Below are the code and all the weights of a small trained network. Each question names an input and a target symbol and asks about switching units off, where a switched-off unit gives its printed mean instead of its output.

import numpy as np


def w(rows, s, z=0):
    codes = np.array(rows[::2]) - 128.0
    scale = np.full(codes.shape[1], s)
    scale[-1] = z or s
    return codes * scale


def f(y):
    return np.maximum(y, 0)


def softmax(a):
    e = np.exp(a - a.max(-1, keepdims=True))
    return e / e.sum(-1, keepdims=True)


def log_softmax(a):
    a = a - a.max(-1, keepdims=True)
    return a - np.log(np.exp(a).sum(-1, keepdims=True))


def net(x, mask):
    ids = ['ΔΞΣΨΩαβγεζηλπτφ'.index(c) for c in x.split()]
    T = len(ids)
    res = E[ids] + P[:T]
    u = 0
    for l in range(3):
        q, k, v = (res @ M[l].T for M in (Q, K, V))
        z = softmax(np.where(np.tri(T) > 0, q @ k.T / 3**0.5, -1e9)) @ v
        res = res + np.where(mask[u], z, O[l][:, -1]) @ O[l][:, :-1]
        u += 1
        y = f(res @ A[l][:, :-1].T + A[l][:, -1])
        res = res + np.where(mask[u : u + 8], y, B[l][:, -1]) @ B[l][:, :-1]
        u += 8
    return log_softmax(res[-1] @ U[:, :-1].T + U[:, -1])


Q, K, V, O, A, B = {}, {}, {}, {}, {}, {}
E = w([
[134,117,121,174],'Δ',
[134,121,122,155],'Ξ',
[134,117,120,167],'Σ',
[131,120,118,145],'Ψ',
[135,122,118,157],'Ω',
[136,120,120,155],'α',
[151,126,122,207],'β',
[132,119,122,150],'γ',
[107,78,116,175],'ε',
[173,207,117,141],'ζ',
[94,189,72,109],'η',
[198,87,254,66],'λ',
[136,186,176,32],'π',
[80,41,192,29],'τ',
[26,124,109,36],'φ',
],0.0059)
P = w([
[242,22,7,89],'0',
[105,197,199,201],'1',
[240,144,80,69],'2',
[71,122,194,254],'3',
[193,120,71,72],'4',
[81,153,175,216],'5',
[168,96,63,91],'6',
[73,165,167,167],'7',
[82,41,61,66],'8',
[129,205,168,226],'9',
[121,49,67,106],'10',
],0.005)
Q[0] = w([
[122,11,105,54],'0.h0',
[81,1,101,235],'0.h0',
[20,82,153,252],'0.h0',
],0.0036)
K[0] = w([
[153,190,119,235],'0.h0',
[61,253,204,36],'0.h0',
[26,157,213,37],'0.h0',
],0.004)
V[0] = w([
[120,3,94,206],'0.h0',
[120,251,234,85],'0.h0',
[128,25,28,181],'0.h0',
],0.0064)
O[0] = w([
[138,6,97,251,225],'0.h0',
[109,254,227,71,6],'0.h0',
[136,41,26,197,239],'0.h0',
],0.0049,0.0018)
A[0] = w([
[118,82,79,68,236],'0.n0',
[116,161,188,75,29],'0.n1',
[150,160,175,85,59],'0.n2',
[176,116,48,125,212],'0.n3',
[119,143,161,230,178],'0.n4',
[103,215,254,181,253],'0.n5',
[185,144,102,114,221],'0.n6',
[234,51,104,109,161],'0.n7',
],0.0063,0.0032)
B[0] = w([
[104,72,102,33,234],'0.n0',
[84,71,11,132,128],'0.n1',
[25,103,83,126,129],'0.n2',
[154,117,55,117,255],'0.n3',
[151,102,104,255,221],'0.n4',
[162,178,245,205,214],'0.n5',
[216,146,100,103,208],'0.n6',
[182,31,107,45,232],'0.n7',
],0.0052,0.0038)
Q[1] = w([
[103,82,160,254],'1.h0',
[109,39,53,39],'1.h0',
[139,245,197,237],'1.h0',
],0.0065)
K[1] = w([
[39,214,212,41],'1.h0',
[246,151,104,191],'1.h0',
[3,89,168,41],'1.h0',
],0.0052)
V[1] = w([
[68,194,14,174],'1.h0',
[29,137,117,22],'1.h0',
[2,12,161,92],'1.h0',
],0.0056)
O[1] = w([
[18,254,26,208,120],'1.h0',
[61,85,78,80,2],'1.h0',
[20,39,210,81,125],'1.h0',
],0.007,0.0046)
A[1] = w([
[120,49,37,15,170],'1.n0',
[229,84,24,98,213],'1.n1',
[1,87,148,48,146],'1.n2',
[60,133,170,137,2],'1.n3',
[4,90,189,176,162],'1.n4',
[100,252,71,149,137],'1.n5',
[206,232,143,231,114],'1.n6',
[32,202,64,188,182],'1.n7',
],0.0057,0.006)
B[1] = w([
[235,169,120,37,207],'1.n0',
[162,53,69,29,254],'1.n1',
[202,147,80,220,136],'1.n2',
[142,52,252,128,128],'1.n3',
[14,101,199,37,150],'1.n4',
[94,174,58,225,140],'1.n5',
[179,133,101,255,188],'1.n6',
[34,103,22,189,155],'1.n7',
],0.0061,0.0092)
Q[2] = w([
[205,22,94,101],'2.h0',
[191,17,87,131],'2.h0',
[184,2,105,100],'2.h0',
],0.0041)
K[2] = w([
[110,166,218,255],'2.h0',
[14,146,217,229],'2.h0',
[103,198,234,251],'2.h0',
],0.0042)
V[2] = w([
[160,138,68,1],'2.h0',
[103,202,220,120],'2.h0',
[66,218,222,196],'2.h0',
],0.0048)
O[2] = w([
[67,255,107,118,150],'2.h0',
[113,63,40,139,28],'2.h0',
[169,30,77,109,6],'2.h0',
],0.0041,0.011)
A[2] = w([
[79,59,96,183,2],'2.n0',
[211,146,151,178,225],'2.n1',
[20,122,53,186,112],'2.n2',
[82,174,132,45,217],'2.n3',
[90,95,54,199,209],'2.n4',
[36,225,105,187,88],'2.n5',
[1,120,214,120,217],'2.n6',
[97,109,36,204,161],'2.n7',
],0.0064,0.0035)
B[2] = w([
[132,120,100,47,131],'2.n0',
[234,156,165,115,236],'2.n1',
[74,95,2,65,167],'2.n2',
[135,23,178,190,172],'2.n3',
[90,4,26,216,174],'2.n4',
[96,223,42,78,254],'2.n5',
[33,30,195,55,187],'2.n6',
[100,23,12,229,171],'2.n7',
],0.0064,0.0085)
U = w([
[190,136,60,19,213],'Δ',
[131,137,123,130,4],'Ξ',
[133,129,116,154,34],'Σ',
[131,135,122,139,34],'Ψ',
[135,135,118,159,40],'Ω',
[133,135,126,154,51],'α',
[131,122,115,223,129],'β',
[134,134,130,178,101],'γ',
[109,5,61,152,250],'ε',
[164,205,105,142,49],'ζ',
[85,173,29,97,23],'η',
[197,146,254,203,164],'λ',
[158,213,208,131,168],'π',
[85,60,251,147,213],'τ',
[21,106,143,50,117],'φ',
],0.0058,0.0049)

Each question gives the input, a string of symbols that net reads in full, and the target symbol t.
The units are the heads (3 rows each of Q, K, V and O) and the neurons (one row each of A and B). Each row of codes is followed by its name. A weight is (code - 128) times the scale printed after its matrix; where a second scale follows, it is the last column's (O, A, B and U).
mask holds one flag per unit, layer by layer, with each layer's heads first. A switched-off unit (its flag False) gives its mean, the last column of its rows in O or B, instead of its output. The means were averaged over made-up inputs and are rounded, as every weight is.
A unit's drop is (log p(t) with every unit on - log p(t) with that unit switched off) / (log p(t) with every unit on - log p(t) with every unit switched off).
unit that matters most: the unit with the biggest drop
top k neurons: the k neurons with the biggest drops, biggest first
top k neurons in layer l: the k neurons of layer l with the biggest drops, biggest first
input Ω α β β α Σ, target β: unit that matters most => 1.n1
input φ α π Ω, target π: top 3 neurons => [1.n1 0.n5 0.n7]
input ε γ η Ψ, target η: top 4 neurons => [1.n1 0.n7 2.n5 1.n0]
input Ω Σ φ λ Δ π Δ β, target π: top 4 neurons => [1.n1 0.n5 0.n7 0.n3]
input Σ β φ Ξ, target φ: top 2 neurons in layer 1 => [1.n1 1.n4]
input Ω Δ τ ε Ξ α β π, target π: top 2 neurons => [1.n1 0.n7]
input Σ Ψ α Ω φ α, target φ: top 4 neurons in layer 1 => [1.n1 1.n4 1.n0 1.n7]
input Δ ζ β ζ γ ε Δ η Ξ Δ, target η: top 2 neurons in layer 1 => [1.n1 1.n0]
input β τ φ Σ, target φ: top 2 neurons => [1.n4 0.n7]
input η π α Δ, target π: top 3 neurons => [1.n1 0.n5 0.n7]
input Ψ η Δ β Δ Δ η β η β, target η: top 3 neurons => [1.n1 0.n7 2.n5]
input Δ ζ Ω β ζ φ, target φ: top 4 neurons => [2.n6 1.n1 0.n7 1.n0]
input β Ψ Σ Ω Σ τ, target τ: top 2 neurons in layer 2 => [2.n6 2.n5]
input ε β τ α, target τ: top neuron => [1.n4]
input η Σ η Ω η, target ε: top 2 neurons in layer 2 => [2.n5 2.n1]
input ε η β Ξ, target η: top 3 neurons in layer 1 => [1.n1 1.n7 1.n0]
input η Ψ λ β, target λ: top 2 neurons in layer 0 => [0.n5 0.n4]
input Ξ ζ φ Δ, target φ: top 2 neurons => [1.n1 2.n6]
input ε τ β Δ Δ Ω β, target ε: top 2 neurons => [1.n1 2.n5]
input Ξ φ Δ Δ λ π Δ Ψ Δ η, target η: unit that matters most => 2.n5
input Δ Ξ Ξ φ γ β, target φ: top 2 neurons in layer 2 => [2.n6 2.n5]
input Δ Σ γ τ β λ, target τ: top 2 neurons in layer 0 => [0.n3 0.n6]
input β η β β Δ β γ φ β Δ, target φ: top 3 neurons => [1.n1 0.n7 0.n5]
